Here is a tiny trained network, its code and every weight. The questions are about switching its units off for an input and a class, where a switched-off unit gives its printed mean instead of its output.

import numpy as np


def w(rows, s, z=0):
    codes = np.array(rows[::2]) - 128.0
    scale = np.full(codes.shape[1], s)
    scale[-1] = z or s
    return codes * scale


def norm(h):
    return h / np.sqrt((h * h).mean(-1, keepdims=True) + 1e-5)


def f(y):
    return np.maximum(y, 0)


def log_softmax(a):
    a = a - a.max(-1, keepdims=True)
    return a - np.log(np.exp(a).sum(-1, keepdims=True))


def net(x, mask):
    res = np.array(x, float).reshape(1, 6) / 4 @ E
    u = 0
    for l in range(4):
        y = f(norm(res) @ A[l][:, :-1].T + A[l][:, -1])
        res = res + np.where(mask[u : u + 6], y, B[l][:, -1]) @ B[l][:, :-1]
        u += 6
    return log_softmax(norm(res)[-1] @ U[:, :-1].T + U[:, -1])


A, B = {}, {}
E = w([
[159,230,75,149,63,152,111,117],'x0',
[34,160,133,249,132,151,78,52],'x1',
[110,173,147,85,155,174,168,51],'x2',
[137,146,142,96,87,168,94,70],'x3',
[212,118,67,162,146,122,114,116],'x4',
[138,125,171,159,118,75,171,85],'x5',
],0.016)
A[0] = w([
[149,163,97,148,121,154,23,177,99],'L0N1',
[204,163,80,120,125,131,158,58,2],'L0N2',
[86,97,201,62,131,171,116,107,70],'L0N3',
[206,74,98,75,146,2,238,204,98],'L0N4',
[243,113,102,101,181,48,235,163,71],'L0N5',
[101,122,101,213,110,5,143,128,30],'L0N6',
],0.0097)
B[0] = w([
[65,80,78,126,130,92,103,137,185],'L0N1',
[52,174,173,156,116,118,112,90,146],'L0N2',
[109,126,138,105,81,40,190,169,173],'L0N3',
[136,126,234,169,143,124,118,212,254],'L0N4',
[202,135,244,153,62,150,148,169,215],'L0N5',
[95,157,175,98,77,102,161,168,167],'L0N6',
],0.011,0.0078)
A[1] = w([
[152,114,67,46,137,162,142,39,2],'L1N1',
[124,209,180,84,122,191,182,80,41],'L1N2',
[147,110,65,13,135,202,89,111,52],'L1N3',
[183,195,96,143,68,139,113,143,2],'L1N4',
[109,155,153,169,55,177,114,62,100],'L1N5',
[131,138,7,128,131,127,81,129,52],'L1N6',
],0.012,0.0077)
B[1] = w([
[39,112,201,159,20,82,102,13,149],'L1N1',
[142,205,122,112,123,2,154,131,219],'L1N2',
[27,150,204,59,10,167,142,111,176],'L1N3',
[129,90,68,110,242,228,117,105,164],'L1N4',
[133,164,169,178,163,63,58,145,253],'L1N5',
[113,90,97,109,87,145,72,122,199],'L1N6',
],0.0093,0.0054)
A[2] = w([
[198,112,83,67,147,182,145,134,82],'L2N1',
[161,131,9,155,122,160,92,86,1],'L2N2',
[192,183,90,107,138,152,136,76,41],'L2N3',
[105,184,98,113,118,215,118,174,62],'L2N4',
[157,143,43,153,130,176,65,187,127],'L2N5',
[138,125,121,140,213,162,172,73,81],'L2N6',
],0.014,0.0071)
B[2] = w([
[122,169,229,136,189,35,150,173,148],'L2N1',
[187,43,87,152,165,181,61,130,198],'L2N2',
[5,185,156,175,231,66,99,98,153],'L2N3',
[91,121,98,103,102,34,137,109,178],'L2N4',
[149,109,46,84,180,147,106,103,253],'L2N5',
[216,64,98,125,141,174,144,119,143],'L2N6',
],0.012,0.0052)
A[3] = w([
[216,240,113,189,118,173,150,16,104],'L3N1',
[141,225,101,32,116,138,168,144,51],'L3N2',
[83,61,137,117,79,118,109,163,29],'L3N3',
[178,163,140,35,142,113,176,97,2],'L3N4',
[221,152,159,101,77,192,129,75,71],'L3N5',
[10,100,150,171,174,142,177,129,67],'L3N6',
],0.011,0.0067)
B[3] = w([
[97,73,137,187,159,76,4,165,231],'L3N1',
[142,136,94,133,185,123,158,77,188],'L3N2',
[193,134,150,136,118,134,92,144,190],'L3N3',
[128,156,85,96,141,144,133,153,163],'L3N4',
[87,146,139,120,187,59,101,141,160],'L3N5',
[178,186,140,192,163,163,122,70,253],'L3N6',
],0.015,0.0047)
U = w([
[139,190,109,33,141,100,203,119,107],'0',
[159,48,34,172,180,152,44,130,155],'1',
[86,185,191,216,166,73,102,74,178],'2',
[200,76,215,125,105,111,144,252,156],'3',
[147,107,82,158,102,200,205,127,6],'4',
[99,122,73,49,38,122,115,94,112],'5',
[183,82,107,179,210,245,203,39,82],'6',
[114,172,51,206,61,129,172,146,20],'7',
],0.019,0.011)

Each question gives the input, the list of numbers given to net, and the class t.
The units are the neurons (one row each of A and B). Each row of codes is followed by its name. A weight is (code - 128) times the scale printed after its matrix; where a second scale follows, it is the last column's (A, B and U).
mask holds one flag per neuron, layer by layer. A switched-off neuron (its flag False) gives its mean, the last column of its row in B, instead of its output. The means were averaged over made-up inputs and are rounded, as every weight is.
A unit's drop is (log p(t) with every unit on - log p(t) with that unit switched off) / (log p(t) with every unit on - log p(t) with every unit switched off).
The circuit of an input: a set's keep is (log p(t) with only the set's units on - log p(t) with every unit switched off) / (log p(t) with every unit on - log p(t) with every unit switched off). Starting from the 12 units with the biggest drops (on a tie, the unit counted first), units are removed one at a time, each time the one whose removal leaves the highest keep (on an exact tie, the one counted first), for as long as the keep stays at least 0.8.
circuit, biggest first: the units of the circuit, biggest drop first
k most important neurons: the k neurons with the biggest drops, biggest first
k most important neurons of layer l: the k neurons of layer l with the biggest drops, biggest first
drop of u: that unit's drop, to one decimal
input [1,-7,5,1,-2,-7], class 0: circuit, biggest first	L3N2
input [6,7,8,0,8,0], class 1: 2 most important neurons of layer 0	L0N4, L0N5
input [2,5,-3,-1,5,3], class 1: circuit, biggest first	L0N4, L0N5, L1N2, L2N5
input [0,-2,-8,7,-3,-2], class 5: circuit, biggest first	L0N4, L0N5, L3N1
input [7,2,-4,-7,-5,-4], class 5: 2 most important neurons of layer 1	L1N4, L1N5
input [2,-3,3,-1,1,-6], class 0: circuit, biggest first	L3N2, L3N1
input [-5,-3,1,5,-6,-4], class 0: 2 most important neurons of layer 0	L0N4, L0N5
input [8,-5,6,7,-3,-4], class 2: 2 most important neurons of layer 1	L1N1, L1N2
input [1,5,-1,-8,2,-3], class 1: 3 most important neurons	L0N4, L2N5, L0N5
input [0,0,8,2,0,-7], class 5: 2 most important neurons	L1N3, L0N4
input [7,7,2,7,1,-2], class 1: 2 most important neurons of layer 2	L2N2, L2N5
input [1,-5,2,6,7,-7], class 5: 2 most important neurons	L1N3, L1N1
input [1,-4,-2,5,6,-5], class 0: 2 most important neurons of layer 2	L2N5, L2N1
input [8,0,4,-7,0,-4], class 1: most important neuron of layer 2	L2N2
input [2,-2,6,-4,7,8], class 3: 3 most important neurons	L0N5, L0N4, L3N6
input [7,-7,0,4,-6,6], class 0: 2 most important neurons of layer 3	L3N2, L3N4
input [1,-6,-1,8,-3,-8], class 5: drop of L0N4	0.1
input [5,-7,5,5,1,5], class 2: drop of L3N1	0.2
